Where the symbols take the elements:
pr: ni>jf, fu>qp, ra>jp, pu>dj, zu>dd, va>lj
bd: ni>lq, fu>sc, ra>cg, pu>pf, zu>mf, va>dn
ng: ni>dz, fu>zg, ra>zt, pu>qf, zu>rr, va>cm
rh: ni>zl, fu>nl, ra>tr, pu>gp, zu>dn, va>tl
nf: ni>bs, fu>qm, ra>hq, pu>gf, zu>pc, va>sg
qb: ni>hp, fu>cm, ra>mb, pu>cq, zu>ng, va>gr
td: ni>jq, fu>tj, ra>nr, pu>jp, zu>zf, va>jl
zl: ni>hl, fu>tr, ra>bm, pu>rh, zu>rt, va>mf
hr: ni>pn, fu>fp, ra>fs, pu>dr, zu>mq, va>cr
zj: ni>mz, fu>rm, ra>bz, pu>nb, zu>gs, va>zf
mz: ni>cq, fu>bz, ra>qj, pu>zj, zu>nm, va>rc
ll: ni>bb, fu>sb, ra>gd, pu>jq, zu>hd, va>nm
nl: ni>tr, fu>dn, ra>rt, pu>br, zu>bd, va>rh
qf: ni>ng, fu>bb, ra>zg, pu>nm, zu>gd, va>qj
gd: ni>rr, fu>gr, ra>gf, pu>sb, zu>qb, va>bb
nm: ni>qf, fu>ll, ra>bb, pu>gs, zu>sb, va>bz
qg: ni>rm, fu>jl, ra>gs, pu>zn, zu>td, va>nb
lq: ni>ch, fu>cg, ra>rn, pu>bd, zu>sj, va>rt
rc: ni>hd, fu>mz, ra>cq, pu>zf, zu>bz, va>nr
sc: ni>cg, fu>mf, ra>sj, pu>bn, zu>zl, va>bd
hs: ni>bp, fu>bf, ra>rl, pu>fz, zu>gq, va>mg
jf: ni>jl, fu>jp, ra>td, pu>pr, zu>th, va>zn
mn: ni>nb, fu>zn, ra>qg, pu>fj, zu>jf, va>sr
mb: ni>pc, fu>dz, ra>rg, pu>cm, zu>zt, va>hp
bn: ni>sc, fu>tl, ra>mf, pu>jd, zu>rh, va>pf
mh: ni>bt, fu>fg, ra>pm, pu>lb, zu>ms, va>lt
qs: ni>lt, fu>lb, ra>mh, pu>sj, zu>fb, va>rn
bt: ni>fj, fu>pm, ra>lj, pu>mh, zu>dj, va>ds
hd: ni>gr, fu>cq, ra>qb, pu>rc, zu>qj, va>sb
qr: ni>fp, fu>gm, ra>mq, pu>hq, zu>gt, va>dr
mq: ni>mg, fu>fz, ra>hs, pu>gm, zu>qd, va>fp
fj: ni>mn, fu>lj, ra>zn, pu>bt, zu>pr, va>ql
dz: ni>rg, fu>zt, ra>sm, pu>ng, zu>sg, va>mb
tq: ni>pf, fu>jd, ra>bn, pu>rd, zu>hm, va>gl
sj: ni>qs, fu>hl, ra>lb, pu>mf, zu>bm, va>cg
bm: ni>fb, fu>fr, ra>sz, pu>tr, zu>ch, va>hl
qq: ni>fh, fu>lt, ra>ds, pu>rn, zu>mh, va>sf
tr: ni>bm, fu>rt, ra>fr, pu>nl, zu>lq, va>zl
hz: ni>qd, fu>cr, ra>tp, pu>lp, zu>hr, va>gt
ds: ni>ql, fu>bt, ra>fj, pu>lt, zu>pm, va>fh
cr: ni>tp, fu>hr, ra>pn, pu>gh, zu>fp, va>hz
hb: ni>rd, fu>mc, ra>dh, pu>fs, zu>bp, va>zm
sr: ni>qc, fu>mn, ra>nb, pu>ql, zu>zn, va>dd
br: ni>nl, fu>bg, ra>dn, pu>mj, zu>pf, va>gp
pf: ni>bd, fu>bn, ra>sc, pu>tq, zu>tl, va>bg
mj: ni>br, fu>gl, ra>bg, pu>tb, zu>tq, va>ff
cq: ni>qb, fu>qj, ra>cm, pu>mz, zu>qf, va>hd
sb: ni>gd, fu>hd, ra>gr, pu>nr, zu>cq, va>ll
pn: ni>zm, fu>fs, ra>hb, pu>hr, zu>mg, va>tp
fh: ni>gz, fu>ds, ra>ql, pu>qq, zu>bt, va>zp
tl: ni>mf, fu>rh, ra>zl, pu>hm, zu>nl, va>bn
dn: ni>rt, fu>bd, ra>lq, pu>bg, zu>sc, va>nl
tj: ni>nr, fu>zf, ra>rc, pu>th, zu>zj, va>td
qd: ni>bf, fu>tp, ra>gq, pu>hz, zu>pn, va>fz
cg: ni>rn, fu>sj, ra>qs, pu>sc, zu>hl, va>lq
qc: ni>zf, fu>nb, ra>zj, pu>sr, zu>qg, va>th
fr: ni>sz, fu>ch, ra>sf, pu>rt, zu>rn, va>bm
hh: ni>gh, fu>bs, ra>dr, pu>sg, zu>hq, va>sm
th: ni>tj, fu>qc, ra>zf, pu>dd, zu>nb, va>jp
nr: ni>sb, fu>rc, ra>hd, pu>tj, zu>mz, va>jq
dh: ni>jd, fu>jg, ra>hm, pu>mc, zu>ff, va>rd
rl: ni>ff, fu>tb, ra>mj, pu>bf, zu>jm, va>bp
bb: ni>zg, fu>gd, ra>rr, pu>ll, zu>gr, va>qf
qm: ni>hq, fu>pc, ra>dl, pu>hp, zu>rg, va>nf
jl: ni>gs, fu>td, ra>jq, pu>jf, zu>tj, va>qg
dl: ni>gm, fu>gb, ra>gt, pu>pc, zu>lp, va>hq
gr: ni>gf, fu>qb, ra>hp, pu>hd, zu>cm, va>gd
zm: ni>jm, fu>hb, ra>rd, pu>pn, zu>mc, va>gq
zg: ni>zt, fu>rr, ra>sg, pu>bb, zu>gf, va>ng
ql: ni>sr, fu>fj, ra>mn, pu>ds, zu>lj, va>gz
gf: ni>nf, fu>hp, ra>qm, pu>gr, zu>mb, va>rr
gm: ni>mq, fu>gt, ra>fz, pu>dl, zu>hz, va>qr
lt: ni>ds, fu>mh, ra>bt, pu>qs, zu>fg, va>qq
tb: ni>mj, fu>jm, ra>gl, pu>gq, zu>rd, va>rl
gl: ni>bg, fu>tq, ra>pf, pu>jm, zu>jd, va>mj
pm: ni>lj, fu>dj, ra>pr, pu>fg, zu>hn, va>bt
bp: ni>jg, fu>rl, ra>ff, pu>hs, zu>tb, va>mc
fg: ni>pm, fu>ms, ra>dj, pu>fb, zu>zp, va>mh
cm: ni>mb, fu>ng, ra>dz, pu>qj, zu>zg, va>qb
zt: ni>sm, fu>sg, ra>hh, pu>zg, zu>nf, va>dz
ff: ni>gp, fu>mj, ra>br, pu>rl, zu>gl, va>jg
jp: ni>td, fu>th, ra>tj, pu>qp, zu>qc, va>jf
lb: ni>mh, fu>fb, ra>fg, pu>hl, zu>sz, va>qs
gz: ni>dd, fu>ql, ra>sr, pu>fh, zu>fj, va>hn
pc: ni>dl, fu>rg, ra>gb, pu>mb, zu>sm, va>qm
sz: ni>ms, fu>sf, ra>zp, pu>fr, zu>qq, va>fb
bs: ni>dr, fu>hq, ra>qr, pu>nf, zu>dl, va>hh
sf: ni>zp, fu>qq, ra>fh, pu>ch, zu>lt, va>sz
hl: ni>lb, fu>bm, ra>fb, pu>zl, zu>fr, va>sj
gh: ni>cr, fu>dr, ra>hr, pu>hh, zu>qr, va>lp
gt: ni>fz, fu>hz, ra>qd, pu>gb, zu>cr, va>gm
rr: ni>sg, fu>gf, ra>nf, pu>gd, zu>hp, va>zg
dj: ni>pr, fu>hn, ra>qp, pu>ms, zu>gz, va>pm
lj: ni>zn, fu>pr, ra>jf, pu>pm, zu>qp, va>fj
tp: ni>gq, fu>pn, ra>zm, pu>cr, zu>fs, va>qd
jm: ni>gl, fu>rd, ra>tq, pu>zm, zu>dh, va>tb
gs: ni>nm, fu>jq, ra>ll, pu>jl, zu>nr, va>rm
qj: ni>cm, fu>qf, ra>ng, pu>bz, zu>bb, va>cq
fp: ni>fs, fu>mq, ra>mg, pu>qr, zu>fz, va>hr
ch: ni>sf, fu>rn, ra>qq, pu>lq, zu>qs, va>fr
rt: ni>fr, fu>lq, ra>ch, pu>dn, zu>cg, va>tr
hm: ni>tl, fu>gp, ra>rh, pu>jg, zu>br, va>jd
jq: ni>ll, fu>nr, ra>sb, pu>td, zu>rc, va>gs
dr: ni>hr, fu>qr, ra>fp, pu>bs, zu>gm, va>gh
rm: ni>bz, fu>gs, ra>nm, pu>qg, zu>jq, va>zj
zp: ni>hn, fu>fh, ra>gz, pu>sf, zu>ds, va>ms
fz: ni>hs, fu>qd, ra>bf, pu>gt, zu>tp, va>mq
rg: ni>gb, fu>sm, ra>lp, pu>dz, zu>hh, va>pc
nb: ni>zj, fu>qg, ra>rm, pu>mn, zu>jl, va>qc
bz: ni>qj, fu>nm, ra>qf, pu>rm, zu>ll, va>mz
bf: ni>rl, fu>gq, ra>tb, pu>qd, zu>zm, va>hs
gq: ni>tb, fu>zm, ra>jm, pu>tp, zu>hb, va>bf
hp: ni>qm, fu>mb, ra>pc, pu>qb, zu>dz, va>gf
gp: ni>rh, fu>br, ra>nl, pu>ff, zu>bg, va>hm
hq: ni>qr, fu>dl, ra>gm, pu>qm, zu>gb, va>bs
lp: ni>hz, fu>gh, ra>cr, pu>sm, zu>dr, va>gb
fb: ni>fg, fu>sz, ra>ms, pu>bm, zu>sf, va>lb
qp: ni>jp, fu>dd, ra>th, pu>hn, zu>sr, va>pr
dd: ni>th, fu>sr, ra>qc, pu>gz, zu>mn, va>qp
fs: ni>hb, fu>mg, ra>mc, pu>fp, zu>hs, va>pn
rd: ni>tq, fu>dh, ra>jd, pu>hb, zu>jg, va>jm
sg: ni>hh, fu>nf, ra>bs, pu>rr, zu>qm, va>zt
hn: ni>qp, fu>gz, ra>dd, pu>zp, zu>ql, va>dj
zn: ni>qg, fu>jf, ra>jl, pu>lj, zu>jp, va>mn
jd: ni>bn, fu>hm, ra>tl, pu>dh, zu>gp, va>tq
zf: ni>rc, fu>zj, ra>mz, pu>qc, zu>rm, va>tj
rn: ni>qq, fu>qs, ra>lt, pu>cg, zu>lb, va>ch
sm: ni>lp, fu>hh, ra>gh, pu>zt, zu>bs, va>rg
bg: ni>dn, fu>pf, ra>bd, pu>gl, zu>bn, va>br
ms: ni>dj, fu>zp, ra>hn, pu>sz, zu>fh, va>fg
mc: ni>dh, fu>bp, ra>jg, pu>mg, zu>rl, va>hb
jg: ni>hm, fu>ff, ra>gp, pu>bp, zu>mj, va>dh
mf: ni>sj, fu>zl, ra>hl, pu>tl, zu>tr, va>sc
mg: ni>mc, fu>hs, ra>bp, pu>mq, zu>bf, va>fs
gb: ni>gt, fu>lp, ra>hz, pu>rg, zu>gh, va>dl

The rows follow the links: the fewer symbols apart two elements are, the more alike their rows tend to be.

Each row is also shifted at random along 12 hidden directions that mean nothing.

Name the element of each row.
[  29   43   25  -21  -30    1  -13   26   18  -34  -44  -10  -34   -1   11    2  -33  -14   47    8  -23    2   -8    7   12   35    2  -15  -31   14  -65   27   63   -1   -5  -31  -12  -42]
element: rl
[  17   63  -66  -15  -24  -21  -20    3   12   -7  -44   19    4    4   26  -16   47   18    8  -19    3   19    0   10  -29  -41   18  -24 -103   -5  -79  -11   25  -21   13  -35  -20  -26]
element: cm
[   0   31   15  -32  -18  -14   11  -17    8  -41  -62   17  -38    3  -22  -30  -24    3   20  -17  -14   51   -8   13  -29   52   10   11   -9   22   26   10   55    9  -63  -24  -29   -6]
element: cr
[  10   12  -29   16    4  -19   23  -25  -27  -24   52    7   21   -7    9   -8   15   -5   10   -7   -3    3   16  -14   27   -1    1   30   18  -61  -63    1   22   19  -23   -6  -19   31]
element: hs
[ -34  -14    2   40   33  -20   26  -39  -59   -6   57   33  -16  -73    7  -42   15   -1  -22  -29  -26   16   32   -1  -69   84    3   40   47  -39  -38   24  -10    2  -27   27  -28   35]
element: qm
[  -3  -24   -7   34  -23   50    6   20  -10   -3   -4    7   -6    7   30   23    1  -22    1   17  -32   -9  -19  -72  -27  -16  -60   -4   29  -35  -18  -14   74   11   81   -8    9  -26]
element: bd
[  26  -12   55   23   13   26    3   11    5   21    8  -37   44  -19  -12   -8  -38    3    6   31    3  -91   -3   -9  -46   40  -18   12   96  -20  -10   38  -21   37   12   27   39   -1]
element: rt
[ -61  -38   40   17   64   43   22   -2   -3    3    3   29   22  -56   -2   -8   -2  -16   -8   27  -48  -47   39   24  -18   30   -3   21   66  -55  -15   13  -77   60    7   12   25   17]
element: lq
[  65    3    9   15    4   19   -9   -2   26   41   -1   -8   29  -29   22  -28   12   26  -32   -4  -23   28  -51    0  -51  -11  -26  -12   33  -47  -65    8   14   12   40   26   23  -28]
element: th
[ -44   12    6   -7   -2  -12   50  -40   21  -28   20   -1   26   35   -2  -18   26   12   -9  -14   -6   14  -26  -13   74  -38    9   28   45  -64  -69  -12   37   57  -37   -5   13    5]
element: fs
[ -60   51   29  -16    7   30  -40   45   -2   -8  -51  -23  -41  -55   17    0  -23  -19   31    3 -110    0  -33    3  -41   39  -17   -7   -7   11   44   11   20   22  -22  -16    2  -46]
element: lt
[  26   29  -32  -25   11   32   47  -41   10  -18   -3   54   11    6   19  -29   55   -3  -36    3  -44   53  -31    5   -7  -44    7   40   32  -70  -59  -52   20   81  -53  -13    8    8]
element: bn
[ -24   26   30    8   20    0  -21   20  -19   13   -4   -6    2  -12   -5   -7  -16    1    4   -4  -45   46   -5   49  -32   54  -25  -11   22  -47  -47   24   22   -5  -37   26   10    2]
element: sr
[  -1  -15  -54  -12   10   12   -8    2   18  -44  -73   39  -14  -31   -1    5    0  -18   36    5   11  -25   63   -1   -4   -6   15    4  -59   24   32   -5  -31   -3   54  -47  -33  -12]
element: pn
[ -20   -8  -21    6  -18  -42  -20    4    1  -14  -10   -8   -8   40  -16   21  -27    1   23  -20   63   22   27   32   39   11   -1   -9  -30   44  -22   12   24  -59    4    5  -15   -7]
element: dz
[  31   -1  -28   19   29   33    9  -14   -9   35   19   35   50  -40   22  -19   34    4  -37   22  -15  -35   -6    6  -86  -28   -5   24   38  -37  -30  -25  -58   46    2   11   19   13]
element: sf
[  70   -7   17  -26  -12   16   11  -15   61  -35  -92  -22    6    6  -19  -24  -38   10   24   -6  -17    2  -11  -17    7   -1   -1   14   50   -2   53   24   41   28   27   -7    4  -26]
element: mg
[  12   32  -13   -3  -46  -44  -28    7   17    0  -45  -36   12   51  -12    2  -30   21   24  -18   49  -13  -10   16  -16   -9    3  -13  -23   66   -3   20   45  -49  -10    4   -1  -24]
element: gf
[  52    1    2   -5   34    4  -17    3    6   28   22   19    1  -43   15  -11    7    3  -20   -1  -27   60   -7   56   -2    5    6   -9  -11  -27  -48    1  -44   -4   -9   19    1    3]
element: zn
[  74   16    9  -39  -18   19   20  -12   41    0   -3  -11    0   35   -4   -2    6    1  -20   16   29   -9  -45    3   33  -28   23   17   33   25   -4  -28    0   43  -29    1   26  -20]
element: dn
[  -9   19   29  -12    0   26  -43   53   -4    1  -46  -13  -60  -23    4   15  -25  -21   19    3  -44   23   -3   22  -30   67  -18  -32  -27   27   13   18   25  -29   19    1    2  -43]
element: ql
[ -45  -46    0   24  -12    5   42  -26  -22  -19   10   67  -33    7   -3  -10   20   -4  -23   -7   48   42   18  -32  -31   44  -22   -6  -14  -15  -57  -12   47  -10   33  -15  -25    4]
element: dr
[ -57  -25  -21    9   23   42   31  -16  -52  -30    4   63  -37  -31  -11   -5   19  -31  -16   11  -11   15   28  -28  -70   68  -26   34   32  -29   46  -36    6   38  -18  -15  -23   28]
element: tl
[  13   24   -5  -13   12   41    0    1   21   19  -26   18    7  -35   26  -19   29    1  -26   13  -53   -7  -39    3  -55  -29    1    9   14  -12   -9  -26  -25   52   -3   -5   21  -28]
element: qq
[   2   24  -16   17  -26  -32   -8   -6  -11    1   42  -30   -3   -5   26   -8   14   15    4  -34  -36   55  -44  -45   33  -28  -20  -10  -25  -39  -32    7   71  -25   12   -2  -22   -7]
element: rr
[  18  -25  -11  -22   27   57    3    6   25  -21  -63   11  -15  -59   -9   -7    3  -17    9   24  -22  -61   25  -34  -33   13   10   14    9   12  112  -10  -62   45   52  -30   -1  -14]
element: nl
[  30  -18   16   -1  -19    1    5   -5   48  -24  -27  -22    6   -5   -9   -9  -32   11   26   -3   30    4  -19  -32   41   11  -21  -10   13  -18  -34   24   47    9   56  -18   -6  -36]
element: mq
[  33    5   29  -11    5   12  -24   28   10   29   22   20  -22  -31   27   17  -28  -20    1   28  -17    6  -22   53   -3   -3   13  -10  -26   61  -46   -6  -44   -3  -24   -2    6  -27]
element: rn
[  46    0   43   12   -2   -9  -33   22   -1   53   62  -11  -28  -48   36    2  -26    0  -18   -1  -28   39  -54   28  -10   10    0  -19  -10   49  -41   12  -18  -33   -5   28    2  -30]
element: jf
[ -12  -27  -56   11   30   26    6  -12  -14   28   58   82  -51  -76   65   -5   87  -13  -65  -15  -38   74  -11   -4  -10  -43   15   -5  -75   -5  -57  -61  -58   -6   55   -8  -21  -20]
element: td
[ -43    2  -27   49   14   -4  -10   23  -86    8   90   39    5   -8   31   40   -3  -41   14   24  -11  -11   47   28  -17   18  -24   13   -7  -26 -101   -8   -3  -22  -29    6  -13   39]
element: tr
[  -9   -3   35    3   26  -25   13  -22   24  -18  -55   -3   41   -2  -33  -34  -35   19   23   -8    9  -28   50   57  -17   44   19   17   50  -22  -38   58  -20   11  -25   18   10   15]
element: dl
[   0   -2   -2   34  -21  -36   -2   -8   -5   -6   26  -24   47   17   -4    5  -41    8   33    0   42  -38    7   -9    7   -3  -21   12   32   -7  -58   31   36  -13    0    4   -6    7]
element: fz

Start here and follow the symbols in turn, left to right. Where do you end up?
Answer with the element's name.
[  -4  -33    6   -3    4  -18   16  -30   12   -6  -10   31  -34   -2   -6  -15   -5    2  -23  -24   25   42   11   29    0   19   25   17    9   53    7   -1  -13  -20   -7   18  -11   -5]
ra ra ni ni fu va: fs
[ -12   -3   -5    4  -22   37   43  -14  -51   13   87   49  -64  -13   40    3   66  -26  -63   14   -5   -1  -46  -71  -42    0    7   18   -7   31   -3  -68   10   29  -18  -12   -7    0]
fu ni zu fu zu va va ni pu ra: qq
[  40   34  -37   -9  -24   15   13   -2  -16   -3   16   12    9   45   23   13   31  -12  -12   13  -16    4  -20  -15   -2  -56   -1   15    0  -16  -26  -40   38   21  -30   -8    8    9]
ra ni fu ra ra ra pu va zu: gz
[ -24   -2   -2   -5    9   25  -14   20   17   18    7  -20    6  -11   12   19   12   -6   -8   13  -17  -31  -24  -12   23  -37   -3   -6    1    9   30  -21  -36   19   24   -1   22  -22]
pu fu pu pu fu zu fu va pu: mf
[ -32   32  -12  -12  -12   -3   27  -21  -20  -31  -49   46  -15   25    5  -15    9  -13    3   -1  -29  -12   24   18  -62    1   27   34    5   33   -1  -12   24   21  -68  -14   -9   11]
va va ni ni zu ni zu: bn
[  58   71  -84  -32   -3   14  -36   25  -28  -14  -37  -13    0   11   -8    7   41   -7   13    5    1   -7   21    6  -45    8    3   -2  -54  -21   45  -28    4   -5  -20  -19  -11   14]
ni zu va fu fu ra ni zu zu: rm
[  50  -12  -19   13    3   26  -11   13  -23   26   -8   11    5    5   -4    3   15    1  -24   12   23   -4   15   -5  -75   22  -21  -13    4   -9   19   -8   -5  -21   36   19    8   12]
zu fu fu pu fu va ra pu fu: lj
[  22  -16   24   32   -4   22  -32   40   -1   42   20    0  -16  -34   43   17  -12   -8   -7    9  -38   18  -24   -1  -27    0  -34  -37  -16    2  -69   16   15  -35   73   17   11  -41]
zu fu fu zu zu zu ra va fu: gs
[ -87   29   39   18   17  -24   -5    5  -30   40   26  -28   52   24  -13   -2   -5   15  -12    6  -14  -69    3   45  -42   -2   13    9   48   10    3   18  -48    9  -82   40   40   31]
fu zu ni ra va ni zu pu va ra: ll
[ -49   11   -5   -9   -3    4  -50   54   10    0  -23  -41   -1   30  -10   53  -33  -18   39   17   22  -35   11   29   50   -6  -14  -25  -30   43   26   -1  -14  -27   15   -6   17  -28]
fu ra va fu fu va ra zu ni fu: jl
[ -31   -6   56  -26  -16   -4  -23   37   12   12   14  -56  -42   51  -21   41  -28   -6    4   -1    1   38  -39    4   97    3   -7  -39  -15   42   73   -1   21  -33  -13   14   18  -15]
fu fu zu ni ni ra pu va ni: mz
[   1   15  -36   27    3   12   -9   10  -21   20   13   11   65   28    1   12    8    2   -3   24   30  -26    8   17  -50  -16  -38    3   26  -54  -70  -15    9   15   -6    8   21   18]
fu ra ni ra ni pu pu ni ra: nb
[ -41  -21   16   23   32   30  -20   31  -10   -4  -39   -1    9    8  -14   18  -26  -14   14    4  -34   37   33   41  -10   51  -55  -11   49  -70  -32   23   33   -9   33   31   21   -3]
va ni va fu ni ra zu: zf
[ -53  -54    8   46   30   37  -25   35   -3   25   10    1    9  -39   26   35  -19  -22    3   17  -36  -25   17   -2   -5   -8  -44  -10   29  -13  -11    8  -30  -10   88   20   21  -24]
ni ni fu fu va ni fu: nb
[  41   13  -23  -22   19   18  -23   20  -36   -6   20    4  -56  -29   -5   11   13  -24   -5   -3  -18   61    8   15    0   58   -4   -2  -24  -11   49  -20   -7  -16  -18    4  -20   12]
zu pu zu ni pu va: fh
[  -4   10   51   -1  -33   23   24    3   28   -3  -15   -6  -13   -7   26  -14   -2    1    2   15  -29  -47  -47  -55  -14  -11    1   -8   10   13  -45   10   43   37   26  -22   15  -46]
ra ni ra ni ra fu zu va zu: sf
